Below are the code and all the weights of a small trained network. Each question names an input and a target symbol and asks about switching units off, where a switched-off unit gives its printed mean instead of its output.

import numpy as np


def w(rows, s, z=0):
    codes = np.array(rows[::2]) - 128.0
    scale = np.full(codes.shape[1], s)
    scale[-1] = z or s
    return codes * scale


def f(y):
    return y / 2 * (1 + np.tanh(0.7978845608 * (y + 0.044715 * y**3)))


def softmax(a):
    e = np.exp(a - a.max(-1, keepdims=True))
    return e / e.sum(-1, keepdims=True)


def log_softmax(a):
    a = a - a.max(-1, keepdims=True)
    return a - np.log(np.exp(a).sum(-1, keepdims=True))


def net(x, mask):
    ids = ['αβγδεηθλξπστφω'.index(c) for c in x.split()]
    T = len(ids)
    res = E[ids] + P[:T]
    u = 0
    for l in range(2):
        q, k, v = (res @ M[l].T for M in (Q, K, V))
        z = softmax(np.where(np.tri(T) > 0, q @ k.T / 2**0.5, -1e9)) @ v
        res = res + np.where(mask[u], z, O[l][:, -1]) @ O[l][:, :-1]
        u += 1
        y = f(res @ A[l][:, :-1].T + A[l][:, -1])
        res = res + np.where(mask[u : u + 8], y, B[l][:, -1]) @ B[l][:, :-1]
        u += 8
    return log_softmax(res[-1] @ U[:, :-1].T + U[:, -1])


Q, K, V, O, A, B = {}, {}, {}, {}, {}, {}
E = w([
[115,68,58,148,107,109,182,118],'α',
[82,114,147,222,191,147,103,167],'β',
[40,185,209,79,102,188,114,57],'γ',
[125,129,48,206,141,143,158,61],'δ',
[157,230,56,136,84,173,70,97],'ε',
[68,121,66,206,141,136,184,125],'η',
[122,160,114,99,69,130,125,246],'θ',
[197,120,99,169,182,165,84,133],'λ',
[113,147,81,196,199,161,140,137],'ξ',
[64,117,141,71,141,136,175,207],'π',
[180,36,151,91,205,150,80,195],'σ',
[176,138,41,126,225,160,94,113],'τ',
[157,92,65,155,136,128,152,124],'φ',
[198,48,153,40,85,171,54,85],'ω',
],0.013)
P = w([
[186,48,146,140,131,254,164,182],'0',
[156,84,110,134,150,176,119,162],'1',
[152,90,117,117,151,164,115,149],'2',
[146,109,134,137,143,162,101,151],'3',
[135,109,125,114,144,136,105,132],'4',
[145,135,145,145,130,142,106,140],'5',
[127,125,132,126,132,131,95,132],'6',
[131,131,151,130,133,132,95,131],'7',
[126,154,159,159,119,133,92,134],'8',
[131,139,153,129,125,128,98,132],'9',
[119,137,146,113,129,118,95,125],'10',
[136,156,150,117,129,131,106,118],'11',
[150,138,142,58,147,129,105,137],'12',
[124,166,155,109,130,126,104,120],'13',
],0.0079)
Q[0] = w([
[116,104,137,130,118,205,134,119],'L0H0',
[61,112,108,139,144,254,46,158],'L0H0',
],0.0068)
K[0] = w([
[120,109,178,113,98,167,154,104],'L0H0',
[86,151,161,98,102,254,167,132],'L0H0',
],0.0074)
V[0] = w([
[92,225,149,79,154,4,99,116],'L0H0',
[109,195,238,87,96,110,149,68],'L0H0',
],0.013)
O[0] = w([
[2,88,92,44,63,208,101,98,7],'L0H0',
[216,196,211,47,77,200,217,122,53],'L0H0',
],0.0075,0.015)
A[0] = w([
[106,204,153,48,82,71,117,107,13],'L0N0',
[111,201,79,101,143,113,172,220,50],'L0N1',
[55,119,71,120,54,80,220,151,73],'L0N2',
[157,96,4,136,38,67,254,94,217],'L0N3',
[95,131,119,117,151,89,31,103,4],'L0N4',
[176,127,52,80,46,188,112,61,43],'L0N5',
[51,146,120,91,179,106,183,173,141],'L0N6',
[127,161,134,58,214,236,26,203,184],'L0N7',
],0.0083,0.0014)
B[0] = w([
[153,168,101,109,111,194,91,167,124],'L0N0',
[137,93,172,88,174,116,81,131,172],'L0N1',
[146,163,71,106,184,126,89,125,118],'L0N2',
[148,178,197,237,96,125,123,136,180],'L0N3',
[208,132,167,130,142,182,178,151,254],'L0N4',
[165,22,243,112,145,173,144,10,122],'L0N5',
[150,92,208,135,140,199,112,79,136],'L0N6',
[95,173,128,223,72,123,139,126,204],'L0N7',
],0.013,0.0036)
Q[1] = w([
[53,75,61,3,48,88,166,91],'L1H0',
[66,107,108,47,95,104,163,137],'L1H0',
],0.037)
K[1] = w([
[179,53,54,249,195,102,159,140],'L1H0',
[103,75,112,189,200,131,136,166],'L1H0',
],0.016)
V[1] = w([
[213,92,147,54,36,110,3,163],'L1H0',
[47,81,227,95,157,130,127,248],'L1H0',
],0.017)
O[1] = w([
[216,42,59,206,150,171,135,118,245],'L1H0',
[123,135,117,155,163,70,252,185,132],'L1H0',
],0.012)
A[1] = w([
[206,165,132,64,107,167,122,170,236],'L1N0',
[162,118,78,116,137,122,121,147,114],'L1N1',
[114,115,109,128,135,125,202,126,125],'L1N2',
[59,137,126,108,170,120,104,188,55],'L1N3',
[118,173,122,100,129,68,149,154,92],'L1N4',
[40,58,162,133,4,82,142,123,5],'L1N5',
[84,171,83,34,174,140,124,71,3],'L1N6',
[152,203,166,119,154,83,119,134,250],'L1N7',
],0.014,0.0023)
B[1] = w([
[124,132,110,172,154,97,134,143,163],'L1N0',
[93,128,169,133,75,120,149,121,252],'L1N1',
[118,122,115,92,112,137,61,141,226],'L1N2',
[141,160,97,173,108,112,170,103,166],'L1N3',
[80,147,121,143,129,220,157,105,189],'L1N4',
[123,121,252,195,184,160,79,228,132],'L1N5',
[63,78,84,187,174,78,117,89,136],'L1N6',
[162,86,143,43,130,113,133,121,203],'L1N7',
],0.02)
U = w([
[109,129,183,86,97,152,131,127,94],'α',
[94,60,79,92,200,223,147,140,171],'β',
[196,53,125,117,255,120,250,181,16],'γ',
[54,87,106,100,111,101,155,61,34],'δ',
[123,231,125,179,143,155,176,159,255],'ε',
[92,112,148,51,41,103,123,70,125],'η',
[105,160,151,100,87,122,178,78,193],'θ',
[134,32,139,145,132,181,174,64,110],'λ',
[52,76,146,89,120,109,107,89,29],'ξ',
[65,123,160,126,150,124,159,107,178],'π',
[103,71,85,94,187,91,141,106,166],'σ',
[85,158,102,119,139,185,40,88,121],'τ',
[30,89,108,138,118,77,128,216,230],'φ',
[161,82,117,64,181,138,121,131,173],'ω',
],0.0052,0.0035)

Each question gives the input, a string of symbols that net reads in full, and the target symbol t.
The units are the heads (2 rows each of Q, K, V and O) and the neurons (one row each of A and B). Each row of codes is followed by its name. A weight is (code - 128) times the scale printed after its matrix; where a second scale follows, it is the last column's (O, A, B and U).
mask holds one flag per unit, layer by layer, with each layer's heads first. A switched-off unit (its flag False) gives its mean, the last column of its rows in O or B, instead of its output. The means were averaged over made-up inputs and are rounded, as every weight is.
A unit's drop is (log p(t) with every unit on - log p(t) with that unit switched off) / (log p(t) with every unit on - log p(t) with every unit switched off).
The circuit of an input: a set's keep is (log p(t) with only the set's units on - log p(t) with every unit switched off) / (log p(t) with every unit on - log p(t) with every unit switched off). Starting from the 12 units with the biggest drops (on a tie, the unit counted first), units are removed one at a time, each time the one whose removal leaves the highest keep (on an exact tie, the one counted first), for as long as the keep stays at least 0.8.
units of the circuit, in order: the units of the circuit, biggest drop first
unit that matters most: the unit with the biggest drop
k most important neurons: the k neurons with the biggest drops, biggest first
top k neurons in layer l: the k neurons of layer l with the biggest drops, biggest first
input τ α η δ, target ξ: 2 most important neurons => [L1N6 L1N7]
input θ ε σ φ ω η ξ η η δ θ, target φ: 2 most important neurons => [L1N2 L0N1]
input ω π ω ω τ η ω ω ω π π δ, target β: unit that matters most => L1H0
input ω α φ λ ω λ π ε, target τ: units of the circuit, in order => [L1H0 L0H0]
input α ω λ α ω π σ σ, target β: top 4 neurons in layer 1 => [L1N4 L1N2 L1N7 L1N1]
input α σ ξ, target δ: 4 most important neurons => [L1N6 L1N3 L1N7 L1N4]
input ω ω θ ξ ε φ γ ω ω θ α γ, target ε: 4 most important neurons => [L0N0 L1N7 L1N2 L1N0]
input γ η β, target γ: 2 most important neurons => [L1N2 L1N1]
input γ λ θ, target γ: units of the circuit, in order => [L1N2 L0H0 L1N0]
input σ σ φ φ θ τ, target φ: units of the circuit, in order => [L1H0 L1N2 L0N1 L1N1]
input η δ φ α σ, target γ: 2 most important neurons => [L0N3 L1N2]
input λ τ ε ε α θ α, target φ: units of the circuit, in order => [L1H0 L1N2 L0N1 L1N7]
input η η θ σ ω σ θ τ π τ λ ω π, target β: 3 most important neurons => [L1N4 L1N2 L1N1]
input δ α σ σ η α η η, target π: top 4 neurons in layer 1 => [L1N5 L1N7 L1N6 L1N4]
input ω ξ φ π ε λ σ, target τ: units of the circuit, in order => [L1H0]
input ξ ξ η, target π: 3 most important neurons => [L1N7 L1N5 L1N6]
input φ σ π π σ α α, target β: 4 most important neurons => [L1N4 L1N2 L1N7 L1N1]
input β η π σ λ, target β: 2 most important neurons => [L1N4 L1N2]
input ξ τ γ η η α ω β γ, target ε: units of the circuit, in order => [L0H0 L0N0 L1N7 L1N0]
input ω ω ω ε ω σ τ τ ω ε δ τ, target τ: units of the circuit, in order => [L0H0 L1H0]
input α ω η η ω φ λ η, target λ: units of the circuit, in order => [L1H0]
input τ ε ω β, target λ: 2 most important neurons => [L1N2 L1N1]
input τ σ θ η δ ξ λ ε, target τ: 2 most important neurons => [L1N1 L1N7]
